How the states are linked:
gj k qg
gj g cg
gj c mt
gj f tr
gj l dd
gj e ds
ds k nh
ds g pb
ds c jh
ds f rj
ds l qn
ds e hs
zr k hp
zr g tz
zr c rg
zr f cj
zr l pz
zr e sb
gb k dd
gb g fc
gb c ds
gb f cg
gb l mt
gb e tr
lg k zm
lg g jn
lg c rd
lg f fs
lg l ff
lg e gs
lf k rr
lf g dl
lf c ls
lf f zq
lf l ns
lf e fp
gq k td
gq g qs
gq c jl
gq f fz
gq l lm
gq e dh
nh k mt
nh g cl
nh c tr
nh f fc
nh l ds
nh e cg
lm k gq
lm g zz
lm c nq
lm f pm
lm l qh
lm e ld
dr k ns
dr g bl
dr c fp
dr f dl
dr l ls
dr e zq
zl k zn
zl g qd
zl c th
zl f lj
zl l jc
zl e cd
qs k pm
qs g bq
qs c rm
qs f dr
qs l zz
qs e lf
fb k mp
fb g gp
fb c fj
fb f zs
fb l lt
fb e sl
pq k ff
pq g mn
pq c gs
pq f jn
pq l rd
pq e fs
mp k lc
mp g hf
mp c gm
mp f gd
mp l fb
mp e rn
dj k dq
dj g zr
dj c rf
dj f pr
dj l sg
dj e cp
rm k cn
rm g zq
rm c ns
rm f fp
rm l rr
rm e ls
dp k pb
dp g fs
dp c ff
dp f gs
dp l zm
dp e rd
bc k rf
bc g jr
bc c pr
bc f qf
bc l cp
bc e zr
tg k nb
tg g jb
tg c zl
tg f pn
tg l mr
tg e zg
gf k jt
gf g gm
gf c lp
gf f fb
gf l nm
gf e lc
zm k dp
zm g tl
zm c pq
zm f ml
zm l lg
zm e zb
jc k zl
jc g qz
jc c pn
jc f bm
jc l zg
jc e jb
cg k jh
cg g ff
cg c rj
cg f zm
cg l hs
cg e pb
rh k dl
rh g dn
rh c dj
rh f bc
rh l bl
rh e fq
dl k md
dl g cp
dl c dq
dl f rf
dl l rh
dl e sg
zg k jc
zg g bz
zg c cd
zg f qd
zg l th
zg e lj
lc k ch
lc g zs
lc c lt
lc f sl
lc l mp
lc e fj
hp k pr
hp g sz
hp c qf
hp f ht
hp l zr
hp e jr
cp k bc
cp g sb
cp c hp
cp f rg
cp l dn
cp e pz
fp k bq
fp g sg
fp c md
fp f dq
fp l rl
fp e rh
pb k cl
pb g ml
pb c lg
pb f zb
pb l dp
pb e pq
mr k tg
mr g lj
mr c jc
mr f cd
mr l zn
mr e th
zs k gd
zs g fg
zs c qb
zs f zh
zs l hf
zs e dz
nb k gz
nb g cd
nb c zn
nb f th
nb l tg
nb e jc
qd k bm
qd g pj
qd c tc
qd f gf
qd l qz
qd e ct
fq k sg
fq g qf
fq c cp
fq f zr
fq l rf
fq e pr
sl k rn
sl g zh
sl c hf
sl f dz
sl l gd
sl e qb
fl k jq
fl g qn
fl c gj
fl f nh
fl l hz
fl e gb
hs k cg
hs g pq
hs c cl
hs f lg
hs l fc
hs e dp
ld k dh
ld g ns
ld c qs
ld f rr
ld l fz
ld e cn
dd k gj
dd g hs
dd c nh
dd f jh
dd l gb
dd e qn
lj k jb
lj g gf
lj c qz
lj f ct
lj l bm
lj e tc
gs k zb
gs g td
gs c tl
gs f qr
gs l ml
gs e nc
bm k lj
bm g nm
bm c bz
bm f jt
bm l qd
bm e ft
zh k hc
zh g hz
zh c hh
zh f jq
zh l zj
zh e hg
sb k jr
sb g mr
sb c sz
sb f nb
sb l ht
sb e fd
ch k lp
ch g gd
ch c fb
ch f rn
ch l lc
ch e gm
cj k ht
cj g zl
cj c fd
cj f mr
cj l sz
cj e nb
bl k rh
bl g pr
bl c sg
bl f cp
bl l dq
bl e rf
ft k tc
ft g mp
ft c gf
ft f ch
ft l ct
ft e pj
qc k qb
qc g nl
qc c zh
qc f bf
qc l dz
qc e fg
tc k bz
tc g lc
tc c jt
tc f lp
tc l ft
tc e nm
pz k zr
pz g fd
pz c jr
pz f sz
pz l qf
pz e ht
pm k fz
pm g ls
pm c cn
pm f ns
pm l qs
pm e rr
fd k tz
fd g th
fd c tg
fd f jc
fd l gz
fd e zn
jt k ct
jt g lt
jt c pj
jt f mp
jt l gf
jt e ch
tz k sz
tz g zg
tz c nb
tz f zl
tz l fd
tz e mr
gd k sl
gd g zj
gd c gp
gd f hc
gd l zs
gd e qc
jq k nl
jq g ds
jq c qg
jq f mt
jq l fl
jq e dd
jn k tl
jn g jl
jn c qr
jn f lm
jn l nc
jn e td
cd k pn
cd g ct
cd c bm
cd f tc
cd l jb
cd e qz
lt k fb
lt g qb
lt c rn
lt f hf
lt l gm
lt e gd
mt k gb
mt g rj
mt c qn
mt f hs
mt l nh
mt e jh
tr k qn
tr g zm
tr c hs
tr f pb
tr l jh
tr e rj
pr k dn
pr g cj
pr c pz
pr f sb
pr l hp
pr e rg
bf k hh
bf g gb
bf c jq
bf f gj
bf l hg
bf e hz
rf k fq
rf g rg
rf c dn
rf f pz
rf l bc
rf e hp
jb k cd
jb g jt
jb c qd
jb f ft
jb l lj
jb e bz
qf k pz
qf g gz
qf c sb
qf f tz
qf l rg
qf e cj
ls k dr
ls g dq
ls c rl
ls f rh
ls l bq
ls e md
hh k fg
hh g dd
hh c nl
hh f qg
hh l bf
hh e fl
bq k ls
bq g dj
bq c zq
bq f bl
bq l fp
bq e dl
gz k fd
gz g pn
gz c mr
gz f zg
gz l nb
gz e zl
sz k cj
sz g jc
sz c gz
sz f zn
sz l tz
sz e tg
ml k gs
ml g gq
ml c jn
ml f hl
ml l fs
ml e mn
rg k qf
rg g nb
rg c ht
rg f fd
rg l jr
rg e sz
zz k qs
zz g fp
zz c rr
zz f ls
zz l cn
zz e ns
lp k pj
lp g sl
lp c mp
lp f fj
lp l ch
lp e lt
hg k bf
hg g mt
hg c fl
hg f dd
hg l nl
hg e qg
fc k hs
fc g rd
fc c pb
fc f ff
fc l rj
fc e zm
td k hl
td g pm
td c qh
td f ld
td l gq
td e nq
qr k mn
qr g ld
qr c gq
qr f nq
qr l hl
qr e qh
hz k fl
hz g tr
hz c dd
hz f ds
hz l qg
hz e mt
tl k fs
tl g qh
tl c mn
tl f gq
tl l jn
tl e hl
fz k ld
fz g dr
fz c zz
fz f lf
fz l pm
fz e rm
nc k jn
nc g nq
nc c hl
nc f qh
nc l mn
nc e gq
jh k tr
jh g lg
jh c fc
jh f dp
jh l cg
jh e cl
pj k nm
pj g rn
pj c lc
pj f gm
pj l lp
pj e fb
nl k hg
nl g nh
nl c hz
nl f gb
nl l jq
nl e gj
fg k zj
fg g gj
fg c hg
fg f hz
fg l hh
fg e jq
qg k hz
qg g jh
qg c gb
qg f qn
qg l gj
qg e nh
bz k qz
bz g ch
bz c ct
bz f pj
bz l tc
bz e gf
ht k sb
ht g zn
ht c tz
ht f tg
ht l cj
ht e gz
zb k rd
zb g hl
zb c fs
zb f mn
zb l gs
zb e jn
nq k jl
nq g rr
nq c fz
nq f cn
nq l dh
nq e qs
hl k qr
hl g fz
hl c lm
hl f dh
hl l td
hl e jl
zq k rl
zq g rf
zq c rh
zq f sg
zq l md
zq e dq
fs k ml
fs g lm
fs c nc
fs f td
fs l tl
fs e qr
gp k hf
gp g bf
gp c dz
gp f fg
gp l qb
gp e zh
ns k lf
ns g rh
ns c bq
ns f md
ns l dr
ns e rl
jl k qh
jl g rm
jl c ld
jl f zz
jl l nq
jl e pm
dq k bl
dq g hp
dq c fq
dq f dn
dq l dj
dq e bc
gm k lt
gm g qc
gm c sl
gm f gp
gm l fj
gm e zs
cn k zz
cn g rl
cn c lf
cn f bq
cn l rm
cn e dr
th k zg
th g tc
th c jb
th f qz
th l pn
th e bm
rl k fp
rl g fq
rl c dl
rl f dj
rl l zq
rl e bl
pn k th
pn g ft
pn c lj
pn f bz
pn l cd
pn e qd
qz k qd
qz g lp
qz c ft
qz f nm
qz l bz
qz e jt
fj k gm
fj g dz
fj c gd
fj f qb
fj l rn
fj e hf
nm k gf
nm g fj
nm c ch
nm f lt
nm l pj
nm e mp
jr k rg
jr g tg
jr c cj
jr f gz
jr l sb
jr e tz
ct k ft
ct g fb
ct c nm
ct f lc
ct l jt
ct e lp
mn k nc
mn g dh
mn c td
mn f jl
mn l qr
mn e lm
qh k lm
qh g cn
qh c dh
qh f qs
qh l jl
qh e fz
dz k qc
dz g jq
dz c zj
dz f hg
dz l hc
dz e hh
hf k zs
hf g hh
hf c qc
hf f zj
hf l gp
hf e hc
dn k cp
dn g ht
dn c zr
dn f jr
dn l pr
dn e qf
rr k rm
rr g md
rr c dr
rr f rl
rr l lf
rr e bq
rd k pq
rd g qr
rd c ml
rd f nc
rd l zb
rd e tl
dh k nq
dh g lf
dh c pm
dh f rm
dh l ld
dh e zz
rn k fj
rn g hc
rn c zs
rn f qc
rn l sl
rn e gp
zj k zh
zj g qg
zj c bf
zj f fl
zj l fg
zj e nl
cl k rj
cl g gs
cl c zm
cl f rd
cl l pb
cl e ff
rj k fc
rj g zb
rj c dp
rj f pq
rj l cl
rj e lg
qn k ds
qn g dp
qn c cg
qn f cl
qn l tr
qn e fc
qb k gp
qb g hg
qb c hc
qb f hh
qb l qc
qb e zj
hc k dz
hc g fl
hc c fg
hc f nl
hc l zh
hc e bf
zn k mr
zn g bm
zn c zg
zn f jb
zn l zl
zn e pn
ff k lg
ff g nc
ff c zb
ff f tl
ff l pq
ff e ml
md k zq
md g bc
md c bl
md f fq
md l dl
md e dj
sg k dj
sg g pz
sg c bc
sg f hp
sg l fq
sg e dn

The rows follow the links: the fewer symbols apart two states are, the more alike their rows tend to be.

Each row is also shifted at random along 7 hidden directions that mean nothing.

Some states, each with a row of numbers:
lf	[-146,9,-40,-18,-9,35,27,-22,32,-1,-24,-11,-8,4,0,-17,22,-23,-15,-9,30,-28,14,-9,-54,2,5,72,-14,-44,10,32,10,25,24,1,19,-3,31,13,36,31,-24,-32,8,18,0,-15,32,21,21,-20,36,23,-18,-2,-11,17,10]
gj	[3,-2,3,-1,-33,-21,-16,34,-32,-23,-12,-1,-41,-8,5,4,-23,43,14,-28,-3,18,-18,-24,35,-38,-15,0,2,50,17,-2,18,-24,-11,-3,-12,14,31,10,-46,13,7,8,-2,-29,-4,31,-32,-27,-11,-11,-28,-8,57,14,1,-7,-5]
lm	[23,-10,20,6,-16,-20,6,4,-21,-25,-4,27,-22,-8,-1,-12,1,28,1,-10,-18,3,-4,-20,40,-33,-4,-24,3,41,18,18,-11,-21,-8,-8,-9,7,13,16,-44,18,23,3,-6,-26,10,30,-26,-31,-1,-3,-24,0,6,8,11,-8,-36]
pz	[-25,-7,0,-3,15,-1,20,-7,22,-32,-1,4,-40,-18,-23,-11,-8,15,-5,3,87,-16,68,9,-34,-9,0,-7,-81,-20,18,28,-1,14,19,-79,-15,-24,9,11,23,48,77,39,-7,-11,-38,67,-9,-15,49,17,-74,34,-50,-9,39,-9,8]
pq	[-12,-31,57,4,7,-37,26,20,-17,33,-3,14,-19,-14,53,-17,-14,36,-6,-13,-59,21,-19,-1,-15,-21,27,-69,74,-19,-9,-4,-12,30,-29,41,19,-6,-33,20,-13,-67,-23,-62,-12,18,39,31,13,24,-39,-19,6,-16,71,2,-26,-28,-14]
ct	[-79,6,-1,5,12,-6,-8,9,1,-23,7,-11,0,-10,-15,6,-17,-5,-4,13,21,4,-3,7,12,9,-5,-19,-27,25,12,8,-3,-6,8,-26,-12,0,14,-1,-3,9,39,19,-1,-7,-20,1,-19,-21,18,11,-30,0,-20,-5,12,1,32]
cn	[38,16,0,-37,14,-16,30,-19,22,-14,-11,12,5,19,-18,4,24,5,15,8,22,-22,5,15,-17,-2,7,-16,-39,-13,6,12,-18,15,0,-43,16,6,-2,21,4,31,17,2,-6,14,21,17,19,-14,16,-23,-29,18,-85,-8,0,0,-33]
cj	[-54,-27,24,26,24,-2,4,-20,0,-19,34,3,22,-1,2,2,11,5,-8,46,-35,-3,-3,14,40,9,-1,-45,2,18,1,15,-16,-25,-21,-8,26,-9,-9,8,-10,-17,29,12,6,5,0,-1,-34,6,26,24,0,7,-30,-15,0,-22,-3]
fs	[-34,43,0,-37,-21,-32,12,5,-14,3,-35,19,7,30,-1,16,16,11,7,-35,-38,11,-58,-11,14,-18,-8,2,28,32,3,-3,-13,-1,0,18,-3,25,17,11,-36,16,-50,-40,-10,-17,60,-18,27,-40,-21,-60,15,-14,-14,18,-17,28,-22]
pn	[121,12,-38,-13,-10,44,-30,-27,64,9,26,-19,112,4,-43,22,8,-45,-2,40,5,-30,4,9,40,74,-39,57,1,-17,-35,-34,-15,-20,-13,12,-12,13,3,-55,31,15,-22,71,13,-6,-28,-78,6,27,-6,12,28,-9,-31,-12,22,-1,20]
sg	[-109,-11,-12,30,-12,32,4,-14,15,-21,15,16,-2,-22,-9,-22,6,-19,-38,4,27,-19,42,-33,33,-5,-22,47,-23,13,7,29,-8,-28,19,-4,-25,-14,35,-7,3,39,32,22,9,-35,-42,-4,-32,-8,28,21,11,8,-2,2,28,2,17]
nq	[22,21,-20,-8,7,8,16,-8,-16,-4,-34,12,-59,7,-11,-23,13,-22,4,-29,59,-10,30,-1,-72,-24,29,24,-51,-25,25,27,13,35,51,-28,-13,-9,-7,17,22,34,15,-24,-5,14,-2,28,33,-19,16,1,-12,21,-43,6,5,36,-22]
hh	[18,12,-4,-6,-22,-13,-13,36,-23,20,-26,-7,-52,-4,17,7,-27,24,5,-53,30,29,10,-12,-36,-23,-1,24,1,-9,-5,-22,31,19,10,3,-25,-6,5,-8,3,0,-23,-10,-11,-18,-7,32,16,-4,-18,-16,-16,-7,71,18,1,9,18]
fc	[49,-16,-1,16,28,25,7,-4,1,25,15,-3,8,-8,15,-28,9,-55,9,29,-11,-20,-3,7,-22,10,38,-11,11,-28,-3,0,-5,24,14,35,21,10,-28,12,24,-44,5,-27,13,55,-10,-42,11,32,-27,28,40,-13,-17,-13,-31,-3,-8]
zg	[-171,65,-41,-52,-12,-13,8,-7,28,-20,-24,-13,11,44,-28,51,18,6,4,-20,40,0,-23,2,4,6,-37,54,-54,22,-4,-4,-1,-12,9,-46,-1,10,57,2,1,69,-23,9,-8,-30,20,-17,17,-42,36,-57,-11,11,-71,9,1,30,34]
mp	[12,-23,-8,-5,13,15,-8,5,32,-8,17,-35,37,-21,-9,-1,-20,-6,11,38,9,-17,-1,23,-7,38,4,-15,-2,-21,-1,-6,2,13,-16,-10,15,6,-3,-6,23,-22,25,26,6,31,-26,-14,-8,32,-1,22,-17,1,3,-21,-1,-29,28]
rh	[-52,-26,55,-20,1,-44,34,-4,26,5,-6,14,43,-14,15,-1,-11,59,-22,3,-61,12,-21,19,0,16,-3,-79,69,-21,-9,8,-34,24,-45,6,14,-12,-21,1,-9,-34,-14,-26,-21,-5,51,37,18,14,-7,-36,-28,4,31,-5,9,-34,-8]
gf	[-38,4,-22,23,-17,12,-31,14,-30,-21,-2,-14,-44,-3,-6,8,-17,9,2,-17,30,18,14,-14,8,-17,-16,37,-31,31,14,2,34,-30,16,-14,-21,-8,24,-10,-11,25,13,24,6,-29,-34,17,-30,-17,22,22,-9,6,36,12,14,13,23]
zl	[-48,18,-12,30,17,18,-9,-7,-33,34,-5,-2,-55,21,19,7,11,-26,-14,-27,35,27,37,4,-67,-8,15,40,-22,-36,-11,-7,30,13,39,5,-8,-39,-27,-11,38,-5,-28,-26,1,3,-7,9,26,11,21,16,36,11,6,11,-6,37,22]
bf	[-3,-13,-25,-9,-4,37,-2,15,56,11,5,-25,36,-42,-9,-24,-29,-44,-9,13,46,-33,26,-7,-19,38,-1,36,-4,-42,-10,-8,-3,34,10,13,-20,10,16,-17,45,-8,22,21,6,22,-56,-36,8,34,-23,17,-4,-11,24,-14,7,-15,48]
hl	[-41,17,-57,16,-4,71,-3,-26,29,-11,6,9,36,-12,-33,-41,26,-107,-21,23,30,-55,12,-35,22,19,1,89,-31,7,13,31,-14,-12,55,32,-25,24,37,-7,20,41,18,9,25,10,-48,-93,-4,-8,-1,28,62,-8,-62,-4,2,36,8]
pm	[-62,-3,-11,-9,-39,0,2,-12,-17,-21,-25,1,0,13,6,-2,13,42,1,-18,-58,6,-44,-16,18,-22,-13,28,47,24,20,24,16,-23,-18,26,23,14,28,10,-37,15,-52,-28,4,-16,42,-1,-3,-3,4,-30,31,10,44,11,-12,4,-31]
rj	[25,-39,12,36,-8,16,-3,15,-25,6,23,8,-44,-19,34,-21,-1,6,2,2,-9,-2,22,-31,32,-39,7,13,8,15,-3,-4,14,-24,-11,28,11,2,8,16,-17,-21,12,-3,15,-1,-32,12,-40,23,-14,30,24,-10,55,2,-18,-27,-15]
zz	[35,-20,10,-15,0,-3,21,-21,36,-28,20,13,46,-5,-17,-4,18,13,7,41,-20,-34,-5,2,55,6,-12,-27,-6,16,2,13,-33,-21,-32,-20,23,19,14,15,-19,16,30,29,4,2,5,-5,-24,0,8,-3,-17,6,-52,-16,6,-33,-33]
dd	[51,10,-24,-35,-36,-4,-18,16,7,-17,-24,-21,23,-3,-18,9,-17,21,22,-15,-11,-3,-40,-5,15,6,-16,22,19,21,10,-10,13,-4,-14,6,-4,31,29,-6,-23,15,-23,14,-1,-6,9,-14,2,-8,-22,-25,-12,-7,35,5,-2,-2,-3]
gd	[84,-25,3,14,5,15,-21,4,6,24,29,-22,40,-6,14,9,-9,-8,10,31,-34,0,-12,10,23,27,-3,-6,38,-11,-24,-33,5,-8,-29,35,19,6,-22,-18,8,-50,-20,14,11,23,-12,-36,-10,44,-25,24,30,-19,39,-11,-17,-26,11]
gm	[25,32,-21,9,23,10,-33,-17,-34,11,16,-18,54,48,-7,31,28,-55,25,36,-73,13,-82,23,31,29,11,-6,31,38,-6,-23,2,-29,3,45,28,27,-23,-8,-14,-37,-50,-18,14,33,37,-98,5,-7,-16,10,76,-21,-47,-2,-42,36,-4]
sz	[-20,-20,28,29,4,-21,-5,-4,-32,-19,23,12,-38,9,12,18,4,51,0,7,-17,23,15,0,39,-31,-14,-30,-13,36,2,2,8,-43,-25,-26,16,-20,-1,10,-31,5,20,19,-1,-31,4,51,-42,-11,33,16,-21,14,6,1,9,-19,-16]
jq	[59,-3,-22,-27,-26,14,-14,16,44,-9,0,-21,58,-26,-24,-1,-25,-7,8,10,8,-24,-14,-7,27,33,-21,24,12,1,-5,-15,-7,3,-16,8,-16,29,27,-19,3,7,2,37,3,-1,-24,-34,-4,11,-27,-8,-16,-18,25,-7,9,-17,19]
bl	[3,-26,27,82,23,31,-9,-25,-33,16,50,41,0,-9,15,-29,24,-58,-40,27,-34,1,33,-26,56,-9,5,-6,16,22,-10,13,-22,-43,21,48,-19,-25,-28,-13,-7,-25,21,-1,18,-17,-29,-32,-40,2,5,59,63,-14,-8,0,8,9,-13]
bz	[-64,48,-2,-33,-19,-54,-11,24,-31,-22,-39,-4,-47,30,-12,47,-16,63,14,-55,26,45,-21,7,-11,-28,-23,-9,-31,38,11,-10,19,-7,2,-53,-20,-7,22,3,-31,43,-11,4,-23,-48,33,58,9,-59,25,-47,-59,9,3,23,16,25,12]
zh	[-2,8,-42,-23,-24,34,-14,14,46,15,-4,-30,31,-14,-10,2,-15,-26,0,-6,39,-21,9,-13,-11,29,-20,74,-3,-30,-16,-23,12,14,3,16,-14,15,32,-24,35,12,-22,21,7,4,-38,-41,15,27,-21,-7,16,-12,32,-3,0,-2,44]
bq	[0,-19,25,8,-16,-17,20,2,-8,-2,1,27,-62,-3,22,0,3,58,-10,-30,25,9,54,-21,2,-47,-15,9,-21,-5,-8,4,5,-12,-16,-29,0,-26,9,12,-11,26,11,9,-8,-37,-6,78,-18,0,20,-8,-30,17,29,10,17,-21,-21]
zq	[-50,-11,28,54,12,5,2,-17,-45,17,21,38,-33,10,34,-12,28,-15,-28,-5,-39,20,14,-22,23,-32,7,-5,22,19,-6,11,-6,-29,13,38,-2,-25,-21,3,-16,-19,-13,-34,7,-19,9,-1,-17,-4,8,20,56,-4,9,11,-6,16,-19]

From each start, follow one symbol. Which state do you reach?
Answer with the state's name.
[96,-18,15,45,-9,20,-10,-15,-25,28,14,30,-27,0,17,-13,15,-4,-23,-18,-2,13,51,-21,1,-18,-5,28,13,-16,-18,-9,8,-18,8,26,-18,-32,-30,-22,6,-3,-19,4,6,-26,-13,19,-5,15,1,28,36,2,37,12,17,8,-25]
f: fq
[-18,-17,22,-1,7,-15,-2,24,-2,7,-4,-13,22,-27,13,-16,-30,0,-1,7,-37,8,-36,9,-7,16,18,-53,53,-2,6,1,-7,28,-10,31,-1,13,-14,2,-4,-51,2,-27,-6,24,10,-12,6,10,-35,-2,-7,-21,46,-6,-11,-14,16]
f: nh
[-66,24,-25,0,-19,2,-12,-16,-38,-17,-25,-8,-39,35,-5,20,18,28,3,-29,-3,26,-13,3,-24,-21,-10,40,-11,14,17,14,35,-21,13,-16,6,-13,12,0,-13,36,-40,-13,-1,-20,26,19,9,-19,38,-14,15,26,5,14,1,35,-10]
k: jr
[129,-5,-35,10,-19,54,-15,-22,23,5,-1,4,53,-16,-26,-33,10,-62,-9,14,-2,-37,10,-16,7,30,0,59,17,-18,3,7,-6,1,24,41,-22,15,-3,-27,19,12,-13,17,17,11,-25,-62,11,17,-22,24,45,-6,-1,-3,13,15,-19]
g: pm
[-30,4,22,-12,21,-23,34,7,10,2,-11,25,-12,-15,0,-26,-3,-18,-8,-6,18,-13,9,-2,-19,-10,25,-45,-13,-9,7,19,-30,36,17,-11,-13,2,-8,24,3,-2,39,-27,-12,12,5,16,16,-21,-11,-12,-29,-4,-40,-3,2,2,-6]
k: jn
[98,-11,-16,3,-26,23,-25,21,19,9,5,-16,21,-28,-7,-8,-26,-10,0,-5,17,-8,14,-16,15,17,-15,40,13,-8,-13,-24,10,1,-6,23,-25,12,11,-28,10,-5,-4,34,7,-6,-40,-20,-8,20,-30,15,1,-18,59,1,12,-12,18]
f: dd
[-68,-9,7,12,9,-1,16,-9,15,-37,11,17,-15,-20,-21,-13,-2,5,-19,13,46,-17,44,-6,20,-7,-11,-14,-53,14,17,32,-17,-12,11,-51,-17,-15,19,8,-2,39,70,34,-3,-26,-31,37,-30,-26,40,18,-50,18,-46,-7,37,-8,6]
f: jr
[-84,-10,-57,-14,-28,57,-2,-27,61,-33,-5,-34,48,-20,-36,-11,2,-9,-14,22,35,-41,19,-4,-8,40,-29,85,-17,-29,13,28,12,-5,3,-16,4,5,46,-20,34,48,0,40,15,-2,-36,-27,-1,30,34,7,11,29,0,-13,24,-3,28]
e: sz
[18,41,-12,-14,-13,-16,-5,-17,-42,-19,-25,23,6,41,-19,9,33,-7,15,-14,-52,9,-63,-6,27,-20,2,-1,13,56,22,16,-4,-30,14,13,3,26,5,13,-48,27,-37,-27,-1,-12,59,-30,7,-53,0,-28,29,-3,-49,15,-14,45,-50]
e: pm
[-1,4,-64,-5,-51,66,-8,-29,35,-5,-7,-6,15,7,-17,-5,27,-15,-12,-13,30,-33,33,-37,8,4,-38,145,-16,-21,-8,5,23,-30,8,16,-1,4,51,-22,21,65,-49,30,20,-25,-29,-34,1,29,17,-4,57,16,19,7,8,12,-3]
f: dl
[7,5,-8,-23,-10,-16,5,19,-3,-26,-7,-3,-23,0,-8,5,-5,21,27,-3,19,-9,-15,-8,23,-26,-3,-4,-32,35,15,2,3,-11,-9,-29,6,26,31,25,-27,24,28,12,0,-3,-4,17,-20,-24,-2,-13,-35,-2,-15,-1,-9,-11,-11]
l: tr
[-18,-13,26,24,46,-14,-6,8,-41,25,-1,-24,-11,-2,26,-6,-16,-14,5,16,-40,32,-31,44,-68,18,54,-81,44,-28,10,1,15,44,10,27,22,-15,-67,6,20,-82,-9,-56,-6,59,27,-2,27,25,-13,23,13,-3,20,-10,-28,7,17]
c: lt
[-82,-32,8,12,-43,3,5,20,9,-24,29,19,-18,-22,23,-5,-2,40,-9,-2,-14,-16,9,-63,115,-49,-44,40,3,62,-8,0,-7,-66,-43,14,6,21,75,19,-54,26,20,29,15,-52,-32,10,-76,-3,-8,-5,8,-16,57,5,-6,-47,-5]
c: zb
[-95,-16,24,-27,-18,-30,31,12,32,-30,-6,14,29,-27,-4,-15,-13,36,-12,5,-27,-18,-28,-17,52,-6,-16,-39,27,29,11,25,-36,-2,-31,-2,1,24,40,20,-34,10,25,-4,-9,-19,14,12,-19,-17,-12,-35,-37,-8,11,-4,6,-33,-5]
l: qr
